Here is a tiny trained network, its code and every weight. The questions are about switching its units off for an input and a class, where a switched-off unit gives its printed mean instead of its output.

import numpy as np


def w(rows, s, z=0):
    codes = np.array(rows[::2]) - 128.0
    scale = np.full(codes.shape[1], s)
    scale[-1] = z or s
    return codes * scale


def f(y):
    return np.maximum(y, 0)


def log_softmax(a):
    a = a - a.max(-1, keepdims=True)
    return a - np.log(np.exp(a).sum(-1, keepdims=True))


def net(x, mask):
    res = np.array(x, float).reshape(1, 6) / 4 @ E
    y = f(res @ A[0][:, :-1].T + A[0][:, -1])
    res = res + np.where(mask, y, B[0][:, -1]) @ B[0][:, :-1]
    return log_softmax(res[-1] @ U[:, :-1].T + U[:, -1])


A, B = {}, {}
E = w([
[209,31,167,188,105,223,52],'x0',
[58,164,134,90,121,246,255],'x1',
[198,198,167,29,193,82,122],'x2',
[198,121,16,135,126,189,159],'x3',
[34,84,105,178,248,119,108],'x4',
[77,205,100,231,144,169,59],'x5',
],0.0082)
A[0] = w([
[173,191,165,80,63,130,155,176],'N1',
[81,135,186,30,125,78,193,139],'N2',
[124,88,117,145,11,187,128,179],'N3',
[82,144,186,87,194,62,155,225],'N4',
[123,196,70,94,141,70,136,166],'N5',
[69,180,170,154,177,143,109,212],'N6',
[132,134,182,189,206,108,96,146],'N7',
[78,151,79,91,159,233,190,146],'N8',
[85,18,93,169,134,146,118,147],'N9',
[51,184,117,124,241,161,160,174],'N10',
[157,55,111,136,36,171,109,199],'N11',
[226,108,45,73,159,71,122,255],'N12',
[173,181,120,82,70,157,154,115],'N13',
[118,132,42,101,156,181,171,187],'N14',
[150,128,157,168,188,46,15,182],'N15',
[139,127,196,158,49,192,132,163],'N16',
[145,121,116,117,52,207,129,237],'N17',
[90,128,198,45,124,41,139,153],'N18',
[41,163,163,197,178,106,59,177],'N19',
[185,2,94,137,114,140,79,189],'N20',
],0.0093,0.0046)
B[0] = w([
[198,187,110,101,67,121,119,214],'N1',
[136,151,141,51,128,99,175,226],'N2',
[124,116,197,167,45,135,125,227],'N3',
[104,91,72,47,137,93,132,225],'N4',
[33,232,123,125,138,128,123,192],'N5',
[101,75,42,113,79,187,92,196],'N6',
[134,61,106,87,144,150,75,187],'N7',
[130,115,57,159,161,174,251,223],'N8',
[42,35,182,215,176,95,167,206],'N9',
[91,96,3,123,168,149,176,217],'N10',
[147,99,230,181,87,86,173,238],'N11',
[147,216,192,154,223,92,96,237],'N12',
[211,206,181,101,94,168,146,195],'N13',
[132,151,118,155,177,192,180,199],'N14',
[144,128,109,113,181,128,16,244],'N15',
[151,65,138,115,71,147,133,207],'N16',
[184,129,165,154,65,177,183,227],'N17',
[76,139,126,13,95,34,136,220],'N18',
[75,70,83,126,98,165,58,219],'N19',
[156,49,206,172,176,58,133,248],'N20',
],0.0077,0.012)
U = w([
[96,172,109,1,133,31,176,133],'0',
[224,152,177,124,5,172,160,220],'1',
[81,115,38,156,181,209,235,208],'2',
[65,52,211,208,87,111,205,56],'3',
[199,119,195,151,245,56,94,134],'4',
[83,77,71,121,149,156,17,137],'5',
[191,244,154,143,156,174,185,8],'6',
[49,245,82,205,121,71,53,69],'7',
],0.0082,0.0014)

Each question gives the input, the list of numbers given to net, and the class t.
The units are the neurons (one row each of A and B). Each row of codes is followed by its name. A weight is (code - 128) times the scale printed after its matrix; where a second scale follows, it is the last column's (A, B and U).
mask holds one flag per neuron, in row order. A switched-off neuron (its flag False) gives its mean, the last column of its row in B, instead of its output. The means were averaged over made-up inputs and are rounded, as every weight is.
A unit's drop is (log p(t) with every unit on - log p(t) with that unit switched off) / (log p(t) with every unit on - log p(t) with every unit switched off).
The circuit of an input: a set's keep is (log p(t) with only the set's units on - log p(t) with every unit switched off) / (log p(t) with every unit on - log p(t) with every unit switched off). Starting from the 12 units with the biggest drops (on a tie, the unit counted first), units are removed one at a time, each time the one whose removal leaves the highest keep (on an exact tie, the one counted first), for as long as the keep stays at least 0.8.
circuit, biggest first: the units of the circuit, biggest drop first
top k neurons: the k neurons with the biggest drops, biggest first
drop when u is switched off: that unit's drop, to one decimal
input [-8,0,8,5,7,3], class 2: circuit, biggest first : (N10)
input [-7,8,5,4,5,-6], class 2: top 3 neurons : (N8, N10, N14)
input [-1,-4,-2,-6,-8,-8], class 0: top 2 neurons : (N18, N2)
input [-1,7,5,2,-1,0], class 2: top 2 neurons : (N8, N10)
input [7,-6,8,5,-8,-5], class 4: top 2 neurons : (N12, N20)
input [-8,-8,-4,3,2,-3], class 7: circuit, biggest first : (N5, N12, N2)
input [6,-5,4,-1,-6,6], class 4: top 2 neurons : (N15, N20)
input [-8,-3,7,6,3,8], class 7: top 2 neurons : (N5, N12)
input [-4,-1,-6,-2,3,5], class 5: drop when N19 is switched off : 0.2
input [-4,-6,7,6,-8,1], class 6: drop when N12 is switched off : 0.2
input [2,-2,7,-3,-5,7], class 5: drop when N15 is switched off : 0.2
